Here is a tiny trained network, its code and every weight. The questions are about switching its units off for an input and a class, where a switched-off unit gives its printed mean instead of its output.

import numpy as np


def w(rows, s, z=0):
    codes = np.array(rows[::2]) - 128.0
    scale = np.full(codes.shape[1], s)
    scale[-1] = z or s
    return codes * scale


def f(y):
    return np.maximum(y, 0)


def log_softmax(a):
    a = a - a.max(-1, keepdims=True)
    return a - np.log(np.exp(a).sum(-1, keepdims=True))


def net(x, mask):
    res = np.array(x, float).reshape(1, 5) / 4 @ E
    y = f(res @ A[0][:, :-1].T + A[0][:, -1])
    res = res + np.where(mask, y, B[0][:, -1]) @ B[0][:, :-1]
    return log_softmax(res[-1] @ U[:, :-1].T + U[:, -1])


A, B = {}, {}
E = w([
[186,114,63,93,147,140,147,151,115,72,67,250],'x0',
[136,125,202,210,157,106,131,86,66,115,103,176],'x1',
[106,156,123,95,122,123,17,109,123,139,69,132],'x2',
[187,182,166,95,84,88,130,81,144,77,161,145],'x3',
[96,77,173,109,105,64,117,195,119,46,110,93],'x4',
],0.013)
A[0] = w([
[152,132,88,120,155,119,116,130,122,93,84,161,51],'N0',
[168,112,118,164,130,112,203,141,151,113,167,119,95],'N1',
[116,150,150,146,126,120,115,137,119,156,168,84,20],'N2',
[126,121,61,59,73,139,125,163,222,155,161,97,71],'N3',
[148,144,124,164,133,144,128,104,120,144,133,135,45],'N4',
[144,175,94,132,147,190,148,66,130,197,132,153,41],'N5',
[106,124,166,158,124,114,124,103,108,142,157,104,56],'N6',
[83,76,122,159,199,172,136,174,125,176,85,125,78],'N7',
[125,113,170,202,156,82,148,97,66,131,107,156,88],'N8',
[153,144,161,96,98,115,137,102,153,105,124,139,70],'N9',
[78,77,101,166,133,162,122,170,108,167,90,123,45],'N10',
[133,182,178,128,129,117,145,90,116,100,139,150,86],'N11',
[137,145,89,94,131,143,112,168,162,114,146,106,43],'N12',
[180,91,92,101,135,151,138,149,123,92,98,188,56],'N13',
[121,90,136,109,120,96,127,163,119,108,94,117,21],'N14',
[161,115,100,109,166,130,147,153,111,116,67,190,52],'N15',
[121,102,143,119,110,95,116,164,118,75,113,106,78],'N16',
[118,161,123,98,123,121,4,108,113,136,66,119,61],'N17',
[120,119,149,120,136,116,130,161,132,103,119,124,63],'N18',
[102,127,165,135,130,136,112,106,152,162,134,69,43],'N19',
[120,123,149,171,159,115,86,96,112,127,104,159,80],'N20',
[174,126,149,110,94,109,126,104,132,127,132,121,36],'N21',
[138,86,160,104,121,88,111,171,109,76,92,95,73],'N22',
[170,190,87,150,153,174,132,84,157,184,150,148,58],'N23',
[129,89,122,152,143,150,204,129,137,108,159,122,122],'N24',
[129,186,160,96,110,112,121,120,151,94,126,143,58],'N25',
[81,89,157,138,86,93,148,176,143,81,136,135,88],'N26',
[123,118,141,124,151,118,169,147,146,135,168,144,2],'N27',
[161,162,141,98,80,94,143,93,155,109,175,133,74],'N28',
[175,206,128,138,100,85,116,115,149,102,169,136,106],'N29',
[117,171,119,109,132,123,53,121,118,134,91,128,44],'N30',
[96,128,164,144,112,106,94,118,158,177,166,83,89],'N31',
[142,109,135,134,125,126,188,153,116,149,178,137,40],'N32',
[132,141,119,144,142,138,199,136,115,97,165,120,76],'N33',
],0.015,0.0084)
B[0] = w([
[140,189,145,215,86,151,174,107,148,157,148,60,185],'N0',
[98,68,125,119,99,195,90,108,205,115,52,127,210],'N1',
[114,200,116,170,108,114,178,105,135,85,116,76,187],'N2',
[252,128,209,69,184,68,167,192,34,166,36,121,254],'N3',
[131,126,155,104,175,92,134,107,120,64,136,132,163],'N4',
[85,100,194,141,216,73,159,85,140,78,237,185,241],'N5',
[170,202,163,165,65,132,153,131,129,126,107,116,192],'N6',
[94,126,32,107,78,85,23,183,59,233,168,171,223],'N7',
[251,115,164,39,194,92,158,188,67,193,67,91,248],'N8',
[115,116,67,159,110,91,100,168,83,182,139,151,173],'N9',
[95,111,2,166,116,87,75,203,60,169,151,150,198],'N10',
[146,119,71,115,139,132,106,182,80,180,118,139,195],'N11',
[200,114,177,115,179,121,146,153,82,186,99,106,176],'N12',
[139,227,116,196,65,92,167,85,158,70,122,28,218],'N13',
[95,130,161,162,164,113,150,68,104,146,177,172,164],'N14',
[128,228,155,188,50,119,151,114,148,109,132,35,216],'N15',
[78,145,148,103,211,109,136,90,150,102,195,188,191],'N16',
[105,7,134,126,98,246,108,91,215,61,56,123,216],'N17',
[113,129,152,119,143,137,142,143,137,140,170,147,154],'N18',
[126,195,124,165,63,96,191,103,128,65,130,74,204],'N19',
[210,90,192,49,128,125,152,202,99,141,86,115,187],'N20',
[97,109,87,172,114,92,133,155,80,149,136,130,156],'N21',
[91,128,187,108,208,110,132,90,157,121,218,178,205],'N22',
[58,133,165,79,217,99,171,109,160,83,199,201,241],'N23',
[134,81,119,103,89,195,82,86,170,87,76,134,210],'N24',
[97,98,66,134,119,106,110,149,76,172,132,141,172],'N25',
[104,119,162,93,169,117,165,75,137,90,203,192,204],'N26',
[88,99,128,144,138,156,129,92,159,117,105,105,148],'N27',
[112,102,57,166,113,112,54,173,67,172,145,124,206],'N28',
[70,138,35,135,99,114,64,191,94,198,143,150,211],'N29',
[88,52,124,120,91,243,129,91,184,67,70,151,177],'N30',
[166,211,122,201,60,131,180,75,188,114,130,92,231],'N31',
[90,70,152,173,107,217,103,107,178,93,61,106,179],'N32',
[101,62,124,123,97,209,105,109,174,93,61,121,187],'N33',
],0.0082,0.017)
U = w([
[118,254,131,179,25,107,158,101,132,102,151,62,114],'0',
[59,128,170,106,173,99,140,95,130,102,246,173,114],'1',
[86,44,120,117,62,202,103,107,160,101,71,121,122],'2',
[223,130,170,73,137,92,144,164,63,153,78,108,101],'3',
[68,128,11,140,60,94,71,163,66,170,179,141,115],'4',
[172,194,102,42,75,138,84,121,159,121,161,147,250],'5',
],0.008,0.02)

Each question gives the input, the list of numbers given to net, and the class t.
The units are the neurons (one row each of A and B). Each row of codes is followed by its name. A weight is (code - 128) times the scale printed after its matrix; where a second scale follows, it is the last column's (A, B and U).
mask holds one flag per neuron, in row order. A switched-off neuron (its flag False) gives its mean, the last column of its row in B, instead of its output. The means were averaged over made-up inputs and are rounded, as every weight is.
A unit's drop is (log p(t) with every unit on - log p(t) with that unit switched off) / (log p(t) with every unit on - log p(t) with every unit switched off).
most important unit: the unit with the biggest drop
k most important neurons: the k neurons with the biggest drops, biggest first
drop when u is switched off: that unit's drop, to one decimal
input [-6,7,-4,8,1], class 4: most important unit -> N29
input [5,-3,-8,-1,8], class 1: 2 most important neurons -> [N26 N22]
input [-5,6,-4,3,-6], class 1: 3 most important neurons -> [N3 N5 N23]
input [4,4,3,0,-1], class 0: 2 most important neurons -> [N3 N15]
input [6,-4,6,-3,-1], class 0: 2 most important neurons -> [N13 N15]
input [7,6,-5,-8,-6], class 4: 2 most important neurons -> [N7 N10]
input [-2,-5,2,-5,-4], class 3: 2 most important neurons -> [N3 N29]
input [7,-8,-3,-8,-2], class 3: 3 most important neurons -> [N3 N12 N29]
input [7,-3,-6,-7,6], class 0: 2 most important neurons -> [N13 N15]
input [-6,-6,4,-4,-3], class 0: 2 most important neurons -> [N31 N8]
input [1,1,-3,8,-7], class 4: 3 most important neurons -> [N29 N28 N11]
input [5,-6,0,-2,-7], class 1: 3 most important neurons -> [N5 N23 N8]
input [2,5,4,6,-1], class 4: 2 most important neurons -> [N3 N29]
input [3,1,6,2,-2], class 2: most important unit -> N17
input [-2,-4,-2,-7,-7], class 1: 3 most important neurons -> [N5 N23 N29]
input [3,6,-5,-8,-6], class 4: drop when N3 is switched off -> 0.3
input [4,1,-1,8,8], class 1: drop when N22 is switched off -> 2.5
input [6,5,5,6,-8], class 1: drop when N5 is switched off -> 1.1
